Each row has a name. Each question is about the rows just above it.

Columns, left to right: R Z W M A L H
[ 12   6 -35 -17   4 108  58] -> nena
[-41   0  61 -29  23 -11  24] -> fov
[-24 -22  -5  29  83  39  28] -> Per
[-34 -21   7   6  38 -17  18] -> lotof
[ 23  11  -6 -17   8  52 -36] -> lapu
[ 84  -4  12 -18  79 -12  -6] -> budi
[-14 -20 -34  25  57 -68 -31] -> pelun
[ 84  -4  14 -18  79 -12  -6] -> Fogo
[-38 -23   3 -45 106 -31 -27] -> mobig
[-18  25] is in which column, read top down?	M
[ 29   6 -17 -18  25 -18 -45] is in which column, read top down?	M
Which column holds this, read top down? [-17 -29  29   6 -17 -18  25 -18]	M

Columns, left to right: C D E V T U X
[-57 -61 -37 -70  21  51  59] -> nik
[-57 -61 -37 -70  21 -57 -53] -> fubi
[ 50  56 -28  58 -53  15  -3] -> budi
[28 28 94  7 50 15 41] -> fov
Which column holds this, read top down? [-57  15  15]	U
[-53  -3] is in which column, read top down?	X
Which column holds this, read top down? [-3 41]	X
[-61 -61] is in which column, read top down?	D
[-57 -57] is in which column, read top down?	C
Which column holds this, read top down? [58  7]	V

Columns, left to right: J F B Q P Y G K S N
[-41  84 103 -69  -3 -84  97  63 -95  62] = Fogo
[ 28  61 -86 -50   1 -51 -68 -44  15 -51] = nik
[ 28  61 -86 -50   1 -51 -68  31 102 -37] = lapu
[ 84 -89 -15  21  68 -77 -56 -99 102 -25] = fubi
[-107  -39  -87   70  -37   13  -83   -2  -42   61] = Per
[ -82   50   96   -6  -44  -42 -114   40   57  -74] = lotof
[-72 -18  85 -91 -20 -41  70 -89  67 -23] = pelun
[-74 103 -76  62   3 112 102   7  26  26] = fov
[ 82 -80 -80  37 110  61  39  47  57 -76] = mobig
[ 49  77 -75  71  44  14 -13  81  96  -4] = nena
[ 78 -49 -99 112   8  25   9 -97 -10  25] = budi
[ 76  39 -93   2  53 -91  13   6  68   8] = vod
[-87  96  85] is in which column, read top down?	B
Which column holds this, read top down? [ -6 -91  62]	Q
Which column holds [ 7 47] top down?	K
Which column holds [ 97 -68] top down?	G
Which column holds this, read top down? [21 70 -6]	Q

Columns, left to right: zevot Kib Rasoz zusas
[-20 -83  59 -59]  nik
[-67 -11  73 -62]  lotof
[ 63   8 -72  79]  Per
[  21 -113   32  -33]  budi
[  36 -110    9  -10]  vod
[-20 -33  35 -34]  Fogo
[-67  47  40 -25]  pelun
[-61 -27  72 -64]  fubi
Which column holds this, read top down? [-62  79]	zusas
[ 73 -72  32   9  35  40  72] is in which column, read top down?	Rasoz
[ 59  73 -72  32   9] is in which column, read top down?	Rasoz
[-10 -34 -25] is in which column, read top down?	zusas
[32  9 35 40] is in which column, read top down?	Rasoz

Columns, left to right: kul sobo Rane danis zela
[-62 -30  26   6  84]  Per
[-25  -5  -4  24 -19]  lapu
[ 89  13 -17 -18 -13]  budi
[ 27  10 -36   3 -21]  fov
[-62 -25  89] is in which column, read top down?	kul
Which column holds this, read top down? [13 10]	sobo

Columns, left to right: nika Vib Zepod Foma Boz goreg lelom
[ 15  -6  24  50 -15 -62  91]  pelun
[ 15  24   0 -42  -1 -41  80]  fubi
[ 14  -6  24  50 -30  15  32]  Fogo
[ -8  -1 -13   7 -15 -62  91]  lapu
[ -8  -1 -13   7   1 -91  94]  lotof
Which column holds this, read top down? [-15   1]	Boz
[32 91] is in which column, read top down?	lelom
[24 -6 -1] is in which column, read top down?	Vib
[-62 -41  15] is in which column, read top down?	goreg

Columns, left to right: zoteb Duba tusiz Miza vete susu mogep gudeg
[  9   1 -17  -7  14   2   2   7] = budi
[ 12   0 -12 -13  20  -4   2 -64] = nena
[  13   -3   -3    1  -33  -15   -2 -109] = nik
[-3 -3  0  8 16 -4  4 -7] = lotof
[ 13  -3  -3   1 -33   3   3   5] = fov
Which column holds this, read top down? [ 2 -2  4]	mogep
[   7  -64 -109] is in which column, read top down?	gudeg
Which column holds [1 8] top down?	Miza
Which column holds this, read top down? [-12  -3   0  -3]	tusiz
Which column holds this, read top down? [ -7 -13   1]	Miza
Which column holds [ 2  2 -2  4] top down?	mogep
[-12  -3   0] is in which column, read top down?	tusiz

Columns, left to right: gebe Vini ved Bogeb
[ 95 -69 -28  67]  Fogo
[-67  20  69 -80]  lotof
[ -1 -23  42 -27]  vod
[-62  23  55 -69]  lapu
[-54  76 -49   5]  fov
[ 64 -86  50  -1]  budi
[ 90 -88  10  38]  pelun
[-86  88 -18 -32]  Per
[-52   6  71 -75]  mobig
[ 54 -13 -62  71]  nik
[-97  76  19 -62]  fubi
[ 67 -80 -27 -69   5] is in which column, read top down?	Bogeb
Which column holds this, read top down? [ 67 -80 -27 -69   5  -1  38 -32 -75]	Bogeb
Which column holds [ -1 -62 -54  64] top down?	gebe

Columns, left to right: taze Mov buzu gim bor zini Puz
[ 69  71 -50 101  40  55  -1] = fov
[ 63  65 -46  92  37  51  -1] = mobig
[-6 -6  4 -9 -3 -5  0] = lotof
[ 74  77 -53 108  43  59  -1] = Per
[ 16  17 -12  24  10  13   0] = nena
[ 46  48 -33  68  27  37   0] = pelun
[ 73  75 -52 106  42  58  -1] = nik
[ 37  38 -27  54  22  30   0] = vod
[-1 -1  0 -1  0] is in which column, read top down?	Puz
Which column holds this, read top down? [74 16]	taze
Which column holds [ 68 106] top down?	gim
Which column holds this, read top down? [-6 77]	Mov

Columns, left to right: vapog lur ripaf nem Kegif
[107 -44  15 -65  -6] -> fov
[-44  17  -7  27   2] -> Fogo
[-20   7  -4  10   0] -> budi
[ 44 -18   6 -25  -1] -> lotof
[-64  26 -10  39   3] -> nena
[10 -4  2 -8  0] -> pelun
[-15   6  -2   8   1] -> Per
[-85  34 -13  48   4] -> fubi
[ 32 -13   3 -20  -2] -> mobig
[-73  29 -10  44   3] -> vod
[ 67 -27   9 -40  -4] -> nik
[ 2  0 -1  3  0  1  4 -2] is in which column, read top down?	Kegif
Which column holds [ 17   7 -18  26  -4   6  34 -13  29 -27] top down?	lur

Columns, left to right: Seg Pil nim tise
[ -37 -100  -32   -3] = vod
[-29 102  29  19] = Per
[-77 -22  51  57] = budi
[-80   8  55  53] = lapu
[59  8 89 38] = nena
[   5 -108  -33  -17] = mobig
Which column holds this, read top down? [-77 -80]	Seg
Which column holds [-32  29  51] top down?	nim
Which column holds this, read top down? [-29 -77 -80]	Seg
Which column holds this, read top down? [51 55]	nim
Which column holds [-77 -80  59] top down?	Seg

Columns, left to right: nubo Podev nabof sos kav
[11 69 27 18 19] -> lotof
[11 69 27 18  2] -> budi
[ 11  69  27 -69  87] -> lapu
Which column holds [19  2] top down?	kav
Whose row is [ 11  69  27 -69  87]?	lapu
Whose row is [11 69 27 18  2]?	budi

Columns, left to right: Kis Rosol tiv tuk pama zil zan Par bef
[ 16  28   4  72 -35 -81 -66  -1   8] : vod
[ 17 -24  51  69 -74 -41 -91 -36  54] : budi
[ 79 -77 -66 -22 -64 -72 -25 -63  -6] : fov
[-54  44  61  45  41 -22 -67 -61 -22] : Per
[ 79 -54] is in which column, read top down?	Kis
[-35 -74 -64] is in which column, read top down?	pama
[72 69] is in which column, read top down?	tuk
Which column holds this, read top down? [-22  45]	tuk

Columns, left to right: nese sidam mur did mozok sifi zumor paru zal
[ -1  -4 -15   3  -9  42 -24 -27 -24]  Per
[ 72  76  33 -99  78  52 -73  84  11]  pelun
[ -58  -56  -45   91 -111  -43   95  -52   18]  fov
[ 33 -45] is in which column, read top down?	mur
[-1 72] is in which column, read top down?	nese
[ 72 -58] is in which column, read top down?	nese
[ 52 -43] is in which column, read top down?	sifi
[11 18] is in which column, read top down?	zal

Columns, left to right: rifep Nido rek Kol Tokir
[ 27 -60 -38  57  71] -> nik
[ 26 -90 -18  74  77] -> lotof
[  10 -102  -11   80   70] -> fubi
[  11 -100  -12   79   71] -> mobig
[ 28 -80 -26  67  73] -> budi
[ 27 -61 -37  55  70] -> vod
[  7 -98 -16  75  68] -> fov
[ 28 -88 -19  72  76] -> Fogo
[  21 -101  -13   79   78] -> lapu
Which column holds [80 79 67 55 75] top down?	Kol
[-100  -80] is in which column, read top down?	Nido
[-19 -13] is in which column, read top down?	rek
Which column holds [75 72] top down?	Kol

Columns, left to right: Reto ler dusut zomid kegoz rula rit
[-74  46 -13 -41  82  78 -68] : lotof
[ 18 -42 -95  61 -26 -25   4] : Fogo
[ 18 -42 -95 -41  56  56 -68] : pelun
Which column holds this, read top down? [-95 -95]	dusut
Which column holds this, read top down? [-41  61]	zomid
Which column holds this, read top down? [ 82 -26]	kegoz
Which column holds this, read top down? [ 61 -41]	zomid
Which column holds [-13 -95] top down?	dusut

Columns, left to right: Vek Tege mirag Razas
[-90  39 -24  16] -> fov
[ 87  -2 -98 -27] -> budi
[ 54 -45 -20 -50] -> vod
[-37 -74 -47  62] -> pelun
[ 40 -70  85  -8] -> mobig
Which column holds this, read top down? [-24 -98]	mirag
Which column holds [ 87  54 -37] top down?	Vek
Which column holds [-24 -98 -20] top down?	mirag
Which column holds this, read top down? [ -2 -45]	Tege
Which column holds [-90  87  54] top down?	Vek
Which column holds this, read top down? [ -2 -45 -74]	Tege
[ -2 -45 -74 -70] is in which column, read top down?	Tege

Columns, left to right: Nuru sozel Fara vigim fubuf Sor Vama mot nofu
[ 4 34 52 39 -3 35 17  1 30] -> fov
[ 30  96  52  59  -6   7  -3 -11  22] -> vod
[  3  -7  52  15  -7 -10  12   0   8] -> pelun
[ 30  96  52  59  -6   7  -1 -11  22] -> nena
[ 22 -25  52 -53  19   7  14 -35 -40] -> budi
[ -6  -4  52  22 -10  -4  -3  14   9] -> nik
[-10 -33  52 -17   3  -1   2   4  -8] -> fubi
[-27  29  52  75 -28 -16 -18  45  52] -> lotof
[-10 -29  52  -9  -7  -1   0   3  -6] -> Per
[-10  29  52 -17   3  -1   2   4  -8] -> mobig
Which row holds [ 30  96  52  59  -6   7  -3 -11  22]?	vod
Which column holds [ 30   3  30  22  -6 -10 -27] top down?	Nuru
Which column holds this, read top down? [  1 -11]	mot
Which column holds [ 15  59 -53  22 -17  75  -9] top down?	vigim
The row with [ 30  96  52  59  -6   7  -1 -11  22] is	nena
Which column holds this, read top down? [ -3  -6  -7  -6  19 -10]	fubuf

Columns, left to right: dosid gur Lunit ranom pazak Zavu Fotu teg buvab
[ 81 -47  20 -24 -80  94  99 -70 -49] : fov
[ 91 -59   4 -54 -85  70 100 -94 -43] : nena
[-65  30 -15  36  48 -69 -90  92  27] : nik
[ 81 -47  20 -24 -80  94  99  36  56] : fubi
[  62 -111  -64  -82   71  -86  -25   21 -105] : pelun
[ 81 -47 -52 -24 -80  94  99 -70 -49] : lapu
[-37  81  65  62 -73  89  23 -13  95] : mobig
[ 36 -24 -82] is in which column, read top down?	ranom
[94 70] is in which column, read top down?	Zavu
Which column holds [ 71 -80 -73] top down?	pazak
[-15  20] is in which column, read top down?	Lunit

